Look-ups in named tables: a row name and a column name give one cell, copied from the table.

tos =
cols = lavola, maniz, nofo, kul, vevegaf, daf, ruvemon, mir
kogufi: [69, 69, 67, 60, 67, 71, 52, 52]
gisiriz: [90, 70, 69, 43, 74, 88, 19, 35]
divolef: [44, 33, 34, 58, 35, 38, 68, 76]
kiso: [44, 41, 39, 62, 39, 43, 68, 73]
zuzuko: [89, 79, 77, 51, 80, 90, 30, 37]
zari: [40, 59, 53, 71, 49, 50, 70, 60]
muti: [36, 54, 46, 74, 43, 46, 73, 64]
zoke: [44, 62, 57, 74, 55, 52, 77, 68]

kogufi, mir: 52
gisiriz, nofo: 69
muti, vevegaf: 43
gisiriz, daf: 88
zoke, nofo: 57
zari, maniz: 59
kogufi, lavola: 69

nen:
        vebe  sotodag  kemaf  gepovil  saponi
bamoz    116      170    109      118     116
suz      110      170    142      149     115
sal      115      147    120      113     116
pomi     114      213     92      111     116
tul      119       37     82      108     115
dep      117       52     94      105     114
sen      115      210    110      114     117
rilipa   115       87    139      104     115
domad    116       68    133       98     114

kemaf of bamoz is 109
vebe of sal is 115
saponi of sal is 116
vebe of rilipa is 115
sotodag of suz is 170
vebe of bamoz is 116
sotodag of sen is 210

fofura =
|  | rorokoz | von | tem | nelu | migumat | dig | nel | mav | rur | libog |
|---|---|---|---|---|---|---|---|---|---|---|
| laz | 0.4 | 0.1 | 0.6 | 0.3 | 0.4 | 0.2 | 0.2 | 0.5 | 0.3 | 0.4 |
| vofis | 0.5 | 0.1 | 0.4 | 0.1 | 0.4 | 0.1 | 0.3 | 0.4 | 0.2 | 0.5 |
| keba | 0.4 | 0.2 | 0.4 | 0.3 | 0.4 | 0.2 | 0.3 | 0.8 | 0.3 | 0.6 |
| ruvasil | 0.4 | 0.3 | 0.5 | 0.0 | 0.4 | 0.2 | 0.3 | 0.7 | 0.9 | 0.5 |
| lomo | 0.3 | 0.3 | 0.4 | 0.6 | 0.4 | 0.8 | 0.6 | 0.3 | 0.3 | 0.5 |
| namese | 0.5 | 0.4 | 0.7 | 0.4 | 0.9 | 0.1 | 0.3 | 0.4 | 0.2 | 0.5 |
| vuvo | 0.4 | 0.3 | 0.4 | 0.2 | 0.3 | 0.3 | 0.1 | 0.4 | 0.2 | 0.3 |
| bolak | 1.0 | 0.4 | 0.4 | 0.4 | 0.4 | 0.3 | 0.2 | 0.8 | 0.5 | 0.8 |
| naseg | 0.5 | 0.5 | 0.4 | 0.1 | 0.3 | 0.1 | 0.2 | 0.7 | 0.4 | 0.6 |
| niz | 0.5 | 0.2 | 0.5 | 0.4 | 0.4 | 0.2 | 0.4 | 0.3 | 0.5 | 0.5 |
| donuk | 0.4 | 0.3 | 0.4 | 0.4 | 0.4 | 0.3 | 0.9 | 0.5 | 0.3 | 0.6 |

rorokoz of bolak is 1.0
migumat of namese is 0.9
von of laz is 0.1
libog of vuvo is 0.3
rur of laz is 0.3
libog of niz is 0.5
rorokoz of naseg is 0.5
nelu of ruvasil is 0.0
dig of naseg is 0.1
mav of vuvo is 0.4
von of lomo is 0.3
nel of niz is 0.4
libog of lomo is 0.5
von of ruvasil is 0.3
mav of namese is 0.4
von of keba is 0.2
rur of naseg is 0.4
nelu of bolak is 0.4
libog of donuk is 0.6
Row with the largest rur: ruvasil

